Here is a tiny trained network, its code and every weight. The questions are about switching its units off for an input and a class, where a switched-off unit gives its printed mean instead of its output.

import numpy as np


def w(rows, s, z=0):
    codes = np.array(rows[::2]) - 128.0
    scale = np.full(codes.shape[1], s)
    scale[-1] = z or s
    return codes * scale


def norm(h):
    return h / np.sqrt((h * h).mean(-1, keepdims=True) + 1e-5)


def f(y):
    return y / 2 * (1 + np.tanh(0.7978845608 * (y + 0.044715 * y**3)))


def log_softmax(a):
    a = a - a.max(-1, keepdims=True)
    return a - np.log(np.exp(a).sum(-1, keepdims=True))


def net(x, mask):
    res = np.array(x, float).reshape(1, 6) / 4 @ E
    u = 0
    for l in range(3):
        y = f(norm(res) @ A[l][:, :-1].T + A[l][:, -1])
        res = res + np.where(mask[u : u + 9], y, B[l][:, -1]) @ B[l][:, :-1]
        u += 9
    return log_softmax(norm(res)[-1] @ U[:, :-1].T + U[:, -1])


A, B = {}, {}
E = w([
[127,124,126,126,126],'x0',
[193,94,52,253,144],'x1',
[123,192,64,101,154],'x2',
[111,215,163,181,133],'x3',
[49,145,86,155,8],'x4',
[129,132,130,127,128],'x5',
],0.0006)
A[0] = w([
[158,105,98,97,111,222],'L0N1',
[131,3,59,67,125,107],'L0N2',
[127,85,82,96,126,163],'L0N3',
[83,134,86,136,95,213],'L0N4',
[121,89,150,149,125,157],'L0N5',
[168,127,79,149,151,170],'L0N6',
[133,126,127,159,114,247],'L0N7',
[84,171,149,182,158,218],'L0N8',
[183,84,136,111,151,197],'L0N9',
],0.003,0.0015)
B[0] = w([
[89,173,170,141,177,229],'L0N1',
[191,254,191,171,82,174],'L0N2',
[138,182,163,147,139,170],'L0N3',
[126,154,175,126,199,229],'L0N4',
[122,114,154,123,120,160],'L0N5',
[53,165,152,92,121,193],'L0N6',
[121,105,197,67,161,254],'L0N7',
[195,151,194,82,108,253],'L0N8',
[41,144,168,152,172,228],'L0N9',
],0.0021,0.00079)
A[1] = w([
[123,193,174,159,141,252],'L1N1',
[89,145,102,121,95,153],'L1N2',
[76,135,81,151,4,130],'L1N3',
[190,78,71,192,153,120],'L1N4',
[176,89,62,229,129,125],'L1N5',
[68,117,69,130,44,91],'L1N6',
[144,128,69,204,148,142],'L1N7',
[109,161,186,151,131,170],'L1N8',
[115,130,110,147,62,106],'L1N9',
],0.0029,0.0011)
B[1] = w([
[181,12,72,123,119,250],'L1N1',
[151,104,164,107,147,128],'L1N2',
[133,127,156,153,251,114],'L1N3',
[67,111,125,49,152,94],'L1N4',
[78,84,75,11,75,98],'L1N5',
[136,164,181,150,202,92],'L1N6',
[112,78,120,52,105,110],'L1N7',
[178,68,54,102,109,206],'L1N8',
[153,147,117,144,191,103],'L1N9',
],0.002,0.0018)
A[2] = w([
[139,242,31,61,172,67],'L2N1',
[155,112,64,253,156,77],'L2N2',
[195,148,142,156,118,92],'L2N3',
[179,88,108,90,143,250],'L2N4',
[70,113,119,139,117,78],'L2N5',
[158,136,172,83,193,254],'L2N6',
[117,42,158,139,119,102],'L2N7',
[41,146,150,184,82,44],'L2N8',
[128,194,218,68,79,204],'L2N9',
],0.0026,0.00051)
B[2] = w([
[150,72,247,147,67,189],'L2N1',
[76,105,104,94,127,140],'L2N2',
[127,144,86,151,126,178],'L2N3',
[73,181,109,167,109,253],'L2N4',
[156,105,139,88,128,73],'L2N5',
[63,135,97,181,134,254],'L2N6',
[116,229,153,95,93,194],'L2N7',
[186,124,145,100,186,48],'L2N8',
[111,52,4,115,136,225],'L2N9',
],0.0021,0.00093)
U = w([
[60,69,77,16,125,155],'0',
[84,160,165,175,255,148],'1',
[119,132,109,162,90,165],'2',
[167,96,231,135,74,126],'3',
[130,144,100,157,104,142],'4',
[196,148,74,150,111,130],'5',
[189,215,122,65,158,13],'6',
[213,221,153,25,189,2],'7',
],0.0082,0.0074)

Each question gives the input, the list of numbers given to net, and the class t.
The units are the neurons (one row each of A and B). Each row of codes is followed by its name. A weight is (code - 128) times the scale printed after its matrix; where a second scale follows, it is the last column's (A, B and U).
mask holds one flag per neuron, layer by layer. A switched-off neuron (its flag False) gives its mean, the last column of its row in B, instead of its output. The means were averaged over made-up inputs and are rounded, as every weight is.
A unit's drop is (log p(t) with every unit on - log p(t) with that unit switched off) / (log p(t) with every unit on - log p(t) with every unit switched off).
The circuit of an input: a set's keep is (log p(t) with only the set's units on - log p(t) with every unit switched off) / (log p(t) with every unit on - log p(t) with every unit switched off). Starting from the 12 units with the biggest drops (on a tie, the unit counted first), units are removed one at a time, each time the one whose removal leaves the highest keep (on an exact tie, the one counted first), for as long as the keep stays at least 0.8.
circuit, biggest first: the units of the circuit, biggest drop first
unit that matters most: the unit with the biggest drop
top k neurons: the k neurons with the biggest drops, biggest first
top k neurons in layer l: the k neurons of layer l with the biggest drops, biggest first
input [1,-7,-4,7,2,2], class 0: circuit, biggest first	L2N9
input [2,1,2,3,5,-3], class 1: top 3 neurons in layer 1	L1N3, L1N6, L1N5
input [6,-8,5,8,-7,-8], class 0: top 2 neurons in layer 0	L0N2, L0N4
input [7,5,7,5,-1,5], class 3: top 3 neurons in layer 0	L0N6, L0N2, L0N8
input [0,8,-1,1,-4,-6], class 0: circuit, biggest first	L1N5, L1N4
input [-6,1,6,0,3,5], class 3: circuit, biggest first	L2N1, L0N4
input [-6,-5,8,-3,8,-8], class 1: top 3 neurons in layer 1	L1N3, L1N6, L1N5
input [-4,8,5,-8,-8,-1], class 0: circuit, biggest first	L1N5, L1N4
input [-1,3,5,-3,-2,1], class 3: circuit, biggest first	L2N1, L2N9, L0N6
input [-5,-4,-5,-4,-7,6], class 1: top 4 neurons	L0N9, L2N1, L1N5, L2N6
input [-4,6,3,1,7,-2], class 1: top 2 neurons	L1N3, L1N6
input [2,-5,3,1,6,-1], class 1: top 2 neurons in layer 1	L1N3, L1N6
input [6,-4,6,2,5,0], class 3: top 4 neurons	L2N1, L0N4, L2N4, L0N9
input [7,2,-2,-4,-8,6], class 1: top 2 neurons	L0N9, L2N9
input [4,8,-3,-6,-2,-8], class 0: top 2 neurons	L1N5, L1N4
input [-4,-7,0,8,1,-3], class 5: top 2 neurons in layer 2	L2N2, L2N9
input [-4,-3,-4,-2,-3,-4], class 2: unit that matters most	L2N1
input [-4,7,8,-8,4,0], class 3: top 4 neurons	L2N1, L0N2, L0N6, L2N9
input [-3,-5,-4,-8,3,-5], class 5: top 2 neurons	L0N2, L2N1
input [3,6,2,-4,-2,-4], class 0: circuit, biggest first	L1N5
input [-3,-6,7,3,7,6], class 1: top 3 neurons	L1N3, L1N6, L0N2
input [8,8,-6,-8,-7,3], class 0: top 4 neurons	L1N5, L1N4, L2N1, L0N8
input [-3,-3,-3,5,6,-1], class 1: top 4 neurons	L1N3, L0N2, L1N6, L2N1
input [-1,6,8,-6,-6,3], class 3: top 3 neurons in layer 2	L2N1, L2N9, L2N3
input [0,0,1,6,-6,-7], class 2: top 2 neurons in layer 1	L1N3, L1N6
input [-7,-2,-3,-3,-3,6], class 4: top 2 neurons	L2N1, L0N2
input [4,8,1,-4,-6,-4], class 0: top 3 neurons	L1N5, L1N4, L1N7
input [7,1,-3,-8,6,3], class 5: top neuron	L0N2
